B:
0: -50  -78  -66  -24  -62  1  107  33  -64  -25  65  -153  66  12  46  -71  65  -15  -104  111  -7  21  -206  61  -3  31  76  71  -80  -115  47  -54  -53  -1  -65  -106  36  -179  -18  40  31
1: 207  -145  28  -112  -69  -85  210  -119  -103  47  151  -358  204  -95  -26  13  -13  -81  -13  119  -40  -8  -105  175  -80  16  33  89  -17  -372  -9  -186  -22  -65  -116  -116  -107  -144  -4  68  -42
2: -4  -47  -72  36  -77  101  -111  52  -37  -6  -15  -148  58  26  -16  -55  -31  60  -78  -10  -74  -90  -251  132  -59  -168  179  78  28  -113  14  119  32  -94  -63  -219  37  -141  -198  -20  38
3: 52  -28  24  35  -2  128  113  -37  -120  -10  -43  44  115  -66  42  -18  17  -9  43  -220  -66  1  72  -80  88  -13  -149  -88  89  148  -108  -19  -193  1  31  100  -144  62  83  75  -130
4: -44  27  -76  43  104  196  -78  47  -18  -109  -5  41  -9  38  103  78  -101  128  -16  -151  -125  -35  -24  -15  71  6  -63  -153  106  27  200  86  50  -67  -95  -105  49  72  -65  -85  43
5: -226  -45  -61  49  -44  69  -23  198  5  -19  -74  79  -66  123  74  -146  51  119  -130  21  36  47  -276  -10  42  -75  167  79  -34  91  82  107  -11  -34  26  -144  176  -181  -129  -51  57
6: 35  -32  -90  -37  -54  16  94  -30  -34  -33  60  -164  82  -53  41  25  21  -38  -31  124  -64  -20  -85  71  2  110  -62  -9  -78  -143  106  -78  -5  18  -88  -60  11  -49  22  42  6
7: 109  -33  -38  -67  -244  -121  237  -54  -34  83  -1  -201  91  -105  17  -58  128  -155  4  267  27  60  -27  31  -10  211  -171  81  -197  -114  -33  -188  -113  106  12  81  4  -80  143  143  -74
8: 24  26  -175  -22  40  112  -89  -51  91  -96  39  -65  53  -109  32  230  -117  55  55  110  -174  -150  -14  141  16  115  -145  -147  -25  -162  318  16  221  -24  -139  -104  65  161  -89  -81  27
9: -104  -128  -151  -73  -142  -116  233  -8  -43  -8  126  -226  140  -81  6  -85  194  -132  -136  363  37  11  -295  120  -19  140  73  161  -274  -176  20  -170  -78  102  -58  -47  20  -257  52  140  13
10: 110  29  22  17  -98  77  -34  15  76  77  -189  123  2  -95  5  75  -93  65  161  -70  -68  -44  149  -7  53  11  -233  -88  73  87  55  46  65  -40  90  72  39  224  -53  -52  -143
11: 231  -1  152  66  -171  111  -65  64  -194  101  -108  -232  -5  160  32  -239  -64  53  -63  -287  -28  72  -104  -24  -85  -252  150  94  203  -69  -207  127  -193  -156  -14  -190  -26  -200  -119  25  -4
12: -61  29  -235  -80  -257  -138  98  15  133  5  14  -184  -25  -93  47  31  130  -125  -51  579  3  -7  -159  114  -14  357  -163  63  -379  -193  276  -143  126  167  -60  -26  239  -63  64  57  64
13: 213  -18  86  -1  -158  25  80  -18  -133  82  -48  -207  58  22  29  -114  -12  -31  -3  -94  -28  56  -5  -6  -37  -40  -35  42  66  -91  -115  -31  -150  -57  -13  -46  -49  -88  13  65  -56
14: -81  -32  -78  24  -48  74  -24  48  94  22  -125  162  38  -109  -13  64  -15  65  80  25  -51  -87  -25  43  65  -15  -97  -34  -14  114  79  62  84  -6  82  34  50  130  -95  -38  -107
15: 282  -30  -28  -120  -196  -122  110  -130  91  114  -8  -240  114  -203  -55  157  -72  -92  149  299  -71  -69  91  189  -67  178  -242  7  -97  -334  142  -170  166  -2  -40  -1  23  129  -3  12  -100
16: 17  1  3  -4  25  74  77  22  10  -17  -54  90  8  -34  84  69  -57  67  71  -66  -57  29  95  -53  93  105  -200  -124  55  53  142  -35  11  -17  7  50  33  128  36  -45  -63
17: 81  16  -53  -21  -238  -40  11  11  115  112  -159  5  4  -119  -22  37  5  -32  108  216  -17  -41  34  63  2  107  -196  23  -112  -18  71  -20  91  39  86  56  112  113  -31  6  -110
18: 71  -68  79  73  82  217  -123  36  -91  2  -81  38  89  20  -11  -11  -156  170  36  -398  -116  -85  -51  42  5  -321  118  -42  292  36  -80  178  -18  -204  -3  -145  -102  27  -217  -80  -74
19: -137  -47  -55  -32  -47  -32  141  77  115  27  -93  198  -7  -90  50  51  41  40  67  167  28  33  16  -28  120  176  -193  -33  -107  108  168  -73  64  61  94  113  124  103  33  -30  -91
20: -47  26  -64  23  -20  106  -12  52  45  -30  -92  112  -23  -29  75  57  -34  71  43  -20  -66  -12  32  -34  81  79  -164  -106  4  97  149  34  39  5  13  19  81  117  -11  -47  -40
21: -90  -134  -61  0  -110  -1  49  72  -72  26  27  -161  100  19  -25  -155  92  -2  -138  93  15  -25  -355  128  -55  -151  261  191  -69  -106  -83  29  -66  -39  -18  -178  15  -287  -141  55  13
22: 347  69  144  2  -101  94  0  -55  -69  84  -119  -118  -3  4  59  33  -170  43  141  -221  -101  47  245  -48  -3  19  -249  -130  203  -80  15  -2  -38  -106  -17  -6  -28  161  18  -30  -90
23: 85  1  13  12  -120  46  29  33  -43  40  -74  -80  8  20  46  -63  -15  19  0  -27  -30  32  -30  -10  4  5  -57  5  22  -26  4  9  -57  -32  -1  -45  37  -34  -17  12  -30
24: 153  -106  -43  -7  -157  34  -63  -46  -90  59  29  -341  173  -51  -96  -70  -23  -31  -59  28  -80  -133  -275  235  -146  -234  225  166  19  -282  -124  57  -1  -113  -84  -243  -77  -199  -214  50  -12
25: -53  27  -97  -10  -209  -38  120  71  -18  8  -35  -108  -43  29  98  -119  136  -75  -88  233  31  96  -117  -48  25  210  -98  47  -202  -1  73  -74  -101  113  -9  6  140  -133  106  87  38
26: -203  -147  -48  -8  -75  -43  242  63  -21  34  -36  139  119  -103  4  -103  189  -45  -31  104  73  35  -152  -22  101  31  -9  97  -145  179  -107  -87  -154  89  134  137  -33  -98  62  104  -135
27: -257  -136  -277  4  -54  35  -56  8  145  -31  -12  79  178  -232  -121  106  88  -6  -1  282  -69  -264  -315  250  9  -78  102  95  -200  2  80  62  176  48  34  -50  14  2  -208  15  -79
28: 57  -130  -130  -36  23  73  52  -179  45  -6  21  12  309  -343  -138  237  -28  -51  162  30  -157  -268  16  214  26  -54  -137  -56  -12  -54  -26  -49  87  -2  10  83  -223  216  -78  55  -216
29: -38  -5  -32  71  -38  157  -109  74  26  14  -155  148  11  -32  3  3  -53  108  56  -150  -70  -79  -31  0  54  -127  -40  -48  95  157  9  149  19  -61  70  -21  25  98  -134  -50  -83
30: 324  90  194  7  -69  106  -50  49  -57  85  -146  -83  -114  127  117  -13  -229  142  106  -272  -75  123  224  -89  -3  -7  -184  -132  272  -92  110  49  19  -173  -31  -99  89  117  -38  -124  -20
31: -100  -91  28  -7  83  59  161  84  -111  -59  62  -1  37  86  113  -88  23  79  -96  -107  9  112  -122  -60  74  8  56  -8  50  14  56  -51  -118  -44  -42  -66  12  -143  28  -8  19
32: 131  0  -24  -62  -224  -89  91  -5  76  109  -87  -101  14  -96  5  26  5  -54  85  252  -4  14  31  69  -15  160  -196  33  -122  -129  97  -98  72  32  32  28  109  52  12  22  -76
33: 140  -1  -47  -36  -213  -40  90  -20  -67  43  15  -290  41  -7  40  -78  52  -90  -57  180  -21  36  -107  60  -58  111  -50  68  -114  -199  21  -83  -68  25  -71  -84  48  -140  35  86  22
34: -45  7  76  18  -144  -11  131  160  -57  60  -119  33  -105  137  128  -201  70  43  -61  -5  86  203  -56  -148  65  77  -45  44  -19  110  4  -20  -152  11  74  9  152  -132  61  10  -2
35: -150  -65  -2  10  -43  15  95  143  1  19  -74  109  -30  52  70  -102  53  82  -49  22  50  83  -131  -47  73  5  25  45  -25  100  54  10  -39  -13  64  -21  119  -88  -33  -29  -23
36: 1  2  -142  9  50  148  -56  -53  34  -90  12  3  96  -120  20  174  -74  44  53  -15  -159  -144  -5  88  41  39  -129  -137  13  -35  175  34  103  -19  -81  -42  -20  151  -62  -34  -29
37: -60  69  5  58  -73  111  24  126  -21  -7  -150  144  -104  83  136  -84  16  72  -3  -101  -2  109  45  -167  108  93  -162  -89  19  217  71  53  -103  22  60  58  120  40  59  -18  -19
38: 82  11  75  -9  -29  45  149  59  -158  -27  36  -161  -42  149  165  -126  -5  31  -98  -100  0  184  -20  -115  34  105  -48  -39  60  -69  65  -75  -165  -35  -91  -80  54  -149  104  15  65
39: 89  -24  149  2  11  68  103  71  -71  45  -81  58  -25  73  103  -53  -84  106  48  -218  -3  131  98  -106  72  -13  -102  -69  175  50  25  -13  -84  -99  34  3  19  33  21  -54  -69
40: -88  -94  -90  40  -77  88  -140  45  144  75  -179  186  104  -175  -127  81  -49  97  120  13  -69  -215  -126  173  12  -219  39  53  18  89  -8  159  173  -71  129  -32  14  130  -275  -67  -164
41: -239  -91  -183  -12  0  21  156  30  -19  -93  80  9  103  -75  52  -14  155  -41  -107  183  -10  -25  -225  34  80  118  7  22  -189  45  82  -77  -66  104  -32  6  18  -117  49  79  3
42: -77  -119  79  24  -213  -61  171  123  -45  155  -172  102  50  -19  -25  -237  148  -14  -11  4  123  87  -140  -44  41  -111  53  190  -50  194  -246  -7  -195  17  212  94  8  -146  -15  94  -166
43: 100  -61  -106  -3  92  170  20  -160  -84  -96  95  -114  237  -178  -22  172  -69  -21  54  -136  -198  -178  10  118  22  -33  -102  -129  78  -89  19  -22  -18  -37  -115  -22  -218  113  -17  46  -83
44: 73  8  5  38  -159  69  2  43  -74  51  -98  -81  12  23  31  -115  18  -4  -23  -63  -28  23  -63  -20  -3  -48  -16  33  19  28  -84  47  -120  -22  20  -40  12  -74  -24  49  -39
45: 91  117  101  140  -39  284  -245  187  -170  -30  -147  -85  -176  321  161  -219  -145  210  -123  -438  -82  105  -94  -139  -14  -229  141  -64  291  73  4  280  -128  -188  -81  -277  125  -142  -155  -101  132
46: 31  24  -73  40  -2  165  -109  19  -24  -58  -31  -52  21  9  47  42  -87  82  -8  -104  -128  -74  -64  42  9  -54  -21  -83  80  -34  106  104  38  -70  -82  -130  27  29  -110  -46  19
47: 261  -124  -14  -46  51  108  -14  -190  -73  1  93  -241  293  -199  -111  180  -157  2  108  -141  -196  -221  -17  252  -76  -192  16  -34  167  -291  -41  -13  76  -155  -117  -130  -247  87  -162  8  -119
48: 195  25  64  -40  -181  -40  98  3  3  104  -94  -109  -20  -18  51  -21  -40  -16  75  73  -7  79  100  -14  -2  129  -200  -11  -5  -99  58  -83  -8  -16  20  18  79  42  43  4  -63
49: -123  -107  -68  33  -34  79  136  9  -123  -33  16  -1  157  -59  6  -108  135  -44  -79  -58  -12  -23  -181  -4  55  -66  61  58  -50  125  -158  -9  -210  39  29  34  -122  -138  30  126  -80
50: 65  -172  -106  -109  33  -41  184  -124  -116  -73  284  -416  251  -92  -9  55  25  -81  -116  192  -86  -72  -267  239  -77  32  148  84  -86  -431  84  -180  6  -36  -223  -205  -111  -232  -33  70  53
51: 59  -42  -78  12  -263  -9  -34  22  -37  79  -57  -238  74  -28  -53  -133  77  -67  -70  159  -18  -62  -258  139  -99  -96  127  177  -108  -135  -102  45  -45  -8  -5  -139  38  -197  -123  87  -11
52: -155  -106  -152  17  -36  63  -30  13  121  14  -93  177  146  -214  -96  105  24  34  83  96  -61  -194  -131  152  49  -85  -20  26  -74  101  29  65  117  10  96  37  -19  119  -158  -8  -149
53: 18  -134  -16  -14  -174  -38  1  37  44  133  -95  -58  120  -102  -114  -59  13  13  26  110  8  -97  -209  184  -63  -188  137  180  -31  -95  -93  42  62  -70  86  -90  11  -85  -209  9  -113
54: -120  -39  -50  41  -21  101  49  78  -47  -33  -50  76  26  13  62  -70  53  43  -50  -66  -17  14  -114  -48  73  -16  -3  -14  -7  136  -1  39  -99  5  26  -7  21  -52  -8  18  -30
55: 123  -83  -15  -8  -100  43  62  -62  -133  23  48  -253  168  -48  -26  -72  24  -56  -49  -29  -65  -49  -156  106  -60  -105  83  81  14  -154  -128  -19  -117  -49  -62  -106  -119  -147  -47  97  -39
56: -61  234  -162  96  -144  185  -195  140  84  -78  -191  93  -234  104  178  8  -29  78  -15  50  -94  30  51  -146  86  230  -270  -185  -74  178  298  151  51  76  -32  -23  284  138  27  -64  102
57: -229  -121  -14  33  -58  15  108  142  23  45  -121  228  41  -30  4  -119  109  63  -16  2  74  25  -167  -30  97  -83  57  93  -46  229  -73  32  -76  16  159  59  41  -68  -62  11  -115
58: 115  -158  123  -61  -296  -184  188  51  -5  243  -122  -118  94  -64  -90  -187  80  -54  34  166  117  66  -141  106  -67  -110  81  273  -65  -117  -208  -88  -70  -40  158  -2  22  -176  -85  69  -164
59: 355  84  213  39  -197  84  -23  42  -156  132  -164  -199  -81  155  89  -174  -126  54  35  -285  -33  148  129  -111  -48  -78  -92  -17  226  -61  -107  59  -161  -139  -3  -92  31  -39  -9  -4  -30
60: 67  -60  70  -33  -142  -56  214  38  -98  77  -24  -118  35  30  61  -146  73  -40  -37  32  52  134  -51  -46  16  61  -44  78  -37  -36  -74  -111  -172  7  29  10  9  -146  85  76  -54
61: 88  17  45  35  -27  133  -33  49  -52  10  -86  -2  -12  46  67  -21  -92  94  28  -188  -74  26  35  -40  29  -50  -70  -76  142  25  39  73  -34  -88  -10  -61  21  44  -51  -48  -30
62: 173  -81  144  -14  -143  -12  75  44  -104  128  -69  -167  50  54  0  -150  -36  32  -3  -100  20  75  -85  34  -53  -153  87  120  109  -125  -129  -2  -93  -120  28  -109  -10  -150  -87  10  -63
63: 206  72  205  64  -163  99  -32  132  -100  125  -234  0  -131  176  104  -190  -100  112  39  -301  12  166  111  -162  13  -100  -86  -17  219  105  -90  106  -150  -125  83  -42  84  -9  -25  -44  -51
64: 116  63  43  21  -70  97  -99  88  16  32  -122  -31  -102  91  86  -6  -139  131  35  -88  -61  40  34  -17  2  -7  -81  -70  120  -60  164  88  84  -107  -31  -131  148  57  -102  -110  27
65: -469  -153  -325  56  -60  63  -120  139  157  -57  -48  182  117  -142  -108  -14  169  44  -114  300  -10  -243  -514  227  23  -171  285  182  -249  130  53  167  145  60  76  -114  106  -139  -286  4  -17
66: 91  92  18  34  11  159  -50  57  -37  -53  -62  -17  -91  102  147  26  -125  117  12  -165  -100  68  95  -91  53  77  -161  -166  131  -4  193  58  10  -69  -80  -84  103  83  3  -88  44
67: 45  126  -188  35  -100  142  -58  -57  31  -79  -66  -21  15  -110  69  128  -1  -49  59  74  -153  -94  92  -17  62  217  -317  -177  -98  59  167  16  14  96  -60  66  35  190  81  46  -16
68: -92  -37  75  69  147  200  52  125  -180  -97  9  57  -18  183  159  -127  -41  158  -117  -370  -35  121  -88  -148  98  -110  91  -82  204  134  12  72  -186  -106  -52  -107  -13  -128  -5  -44  45
69: -79  -72  -103  24  110  163  -53  7  -34  -97  49  -11  106  -36  18  71  -61  96  -38  -107  -122  -110  -152  94  32  -106  77  -59  78  -37  104  76  47  -78  -89  -138  -39  -7  -135  -47  8
70: -51  20  -105  -2  -230  -38  201  40  -123  -16  21  -195  4  43  114  -194  218  -148  -157  215  44  131  -165  -86  22  227  -70  74  -242  11  -38  -117  -251  156  -34  28  67  -237  196  183  48

-43  -34  129  15  -55  90  131  101  82  -128  204  -8  20  79  -135  -157  -84  36  21  55  -45  4  140  116  169  -10  -68  -10  -225  11  15  13  112  -171  -80 => 1
62  174  49  0  127  -111  -136  -84  15  98  -29  66  106  -88  286  135  -4  45  86  57  -76  116  -111  -62  -114  211  45  13  46  110  -36  124  -98  -114  49 => 29
68  38  63  80  -63  171  165  17  24  181  -17  -6  -39  -45  12  11  39  73  94  83  -102  -57  -64  -44  -18  79  53  0  0  -87  -8  0  -94  -70  37 => 31
70  139  46  -27  49  -9  -12  -54  -58  141  20  47  36  -136  193  40  59  -46  97  3  -18  65  -6  -29  -34  172  85  -27  -30  31  112  66  -120  -25  89 => 37
29  65  -77  27  23  177  39  -25  -16  -44  122  -3  -23  -35  55  -211  82  -73  143  -37  99  50  153  50  99  66  51  -155  -113  -87  275  -2  -35  -138  127 => 7
-132  -17  105  -27  -82  8  128  179  22  39  -20  41  24  156  -24  282  26  183  20  106  -172  148  -81  -15  -50  50  -18  29  126  75  -263  107  13  -171  25 => 46
285  58  82  116  88  171  47  -158  76  226  32  -25  70  -201  140  -112  41  3  86  43  -90  -113  -80  -45  -87  203  48  34  -76  -80  128  -37  -147  -138  46 => 49
-19  -224  299  -161  -102  17  260  269  -27  98  132  15  149  134  -157  375  128  116  -129  31  -271  179  -5  82  -88  113  -79  158  46  161  -270  46  46  -255  25 => 36
-93  118  -86  35  11  91  -42  -9  91  -72  10  41  -24  103  108  -8  9  68  149  33  35  134  19  -28  -5  73  30  -164  34  -19  42  127  6  -138  96 => 63
36  219  -142  58  196  -68  -192  -104  -91  102  -132  50  74  -113  404  124  107  53  181  51  -20  165  -153  -91  -135  202  102  -60  199  46  25  77  -190  -190  188 => 14
-130  166  -66  43  47  -1  -115  -21  115  -207  88  48  -3  98  109  -136  -109  44  139  50  72  118  83  24  101  37  -8  -154  -97  27  57  138  77  -139  -2 => 59
33  69  129  -1  58  -63  6  18  -23  -26  142  20  82  -81  71  -78  -59  -14  30  51  -61  29  59  73  97  88  -14  54  -173  82  27  21  0  -133  -52 => 44
82  333  -68  138  286  -162  -407  -288  228  -98  -26  76  139  -85  455  -94  -196  77  165  108  20  84  -145  -91  -102  233  -2  -69  -28  109  6  188  -33  -193  -25 => 47
-104  178  -26  -65  63  -90  -105  5  -81  -132  122  68  19  -33  161  -98  -11  -92  117  -21  100  160  157  61  130  74  47  -115  -131  77  173  102  5  -57  55 => 32
-115  325  -66  125  10  -100  -47  -36  -104  125  -170  67  -118  -113  257  14  -100  84  208  170  -34  -23  -142  -111  61  39  133  -35  51  -24  -59  87  -158  96  -14 => 5
-76  203  -197  195  193  -45  -160  -34  -88  -159  -30  -11  23  -50  256  -211  -48  96  205  148  16  51  -51  31  137  1  15  -47  19  -16  14  -43  -74  -312  32 => 62
-113  274  219  -3  -29  -246  -75  -27  104  -36  74  112  -13  -50  112  -35  -330  26  48  137  -49  -25  3  -12  132  63  6  44  -268  141  -102  203  65  170  -240 => 2
180  -345  458  -181  -234  258  503  236  30  258  276  -31  100  24  -379  184  163  -19  -184  -57  -254  -19  134  116  -33  124  -65  167  -184  28  -42  -43  46  -111  -6 => 57
1  196  162  -27  68  -216  -78  -16  -35  115  -11  82  80  -117  227  159  -96  42  44  98  -123  69  -100  -39  -33  160  38  95  -41  160  -124  128  -73  2  -61 => 4
-69  70  14  102  27  -93  129  183  -292  229  -201  -3  17  -81  162  281  101  215  88  219  -264  43  -266  -39  -23  30  68  186  265  42  -326  -81  -216  -206  53 => 65
29  235  114  -104  70  -80  -225  -195  277  -123  201  126  75  -10  190  -97  -176  -118  73  -77  129  133  156  -16  -22  230  3  -174  -281  132  219  297  111  71  -36 => 22
-201  108  -9  124  -18  -24  2  104  87  -172  7  24  -33  162  6  -41  -167  201  103  187  -78  46  -42  20  130  -57  -52  -23  -21  24  -210  79  80  -193  -100 => 24
-44  -159  160  -132  -148  146  264  213  -6  141  59  23  41  149  -122  338  193  92  -28  -8  -165  182  6  11  -112  106  -2  4  119  42  -131  74  -4  -168  134 => 20
3  -196  246  -189  -37  -22  202  245  -136  63  177  12  173  52  -88  293  188  19  -108  -24  -198  210  68  125  -36  121  -51  137  9  170  -127  1  13  -272  80 => 67
63  -40  492  -149  -150  -88  199  94  163  154  204  77  100  -4  -144  195  -164  21  -144  52  -224  -18  32  30  -22  157  -67  177  -272  178  -184  162  100  99  -211 => 69
-157  95  343  -194  -81  -282  37  150  -12  -99  238  112  72  21  -39  92  -202  -53  -75  31  -78  121  162  106  165  57  -46  89  -313  256  -96  189  142  101  -195 => 64
-14  88  114  -33  -64  18  80  33  50  184  -50  67  3  19  88  243  21  92  61  65  -125  82  -96  -86  -116  146  55  -4  74  42  -116  148  -67  -4  46 => 27
-226  -217  173  -150  -106  -8  214  369  -60  -186  205  9  105  281  -227  231  83  124  -89  31  -160  267  133  172  94  -31  -121  58  2  162  -239  42  166  -346  11 => 30
47  103  48  -107  105  -53  -131  -68  50  11  87  74  126  -20  222  120  65  -41  58  -57  9  211  33  -13  -114  231  29  -76  -5  122  95  163  -30  -134  119 => 10
5  227  -33  117  -1  68  29  -72  -40  48  17  16  -103  -152  118  -262  -81  -38  186  77  57  -105  47  -14  163  26  96  -84  -169  -103  186  8  -97  60  -17 => 9
-122  567  -334  213  212  -137  -400  -284  -5  -137  -136  88  -125  -167  520  -351  -199  -29  375  112  245  16  -36  -113  146  62  166  -261  -60  -64  260  152  -135  71  33 => 33
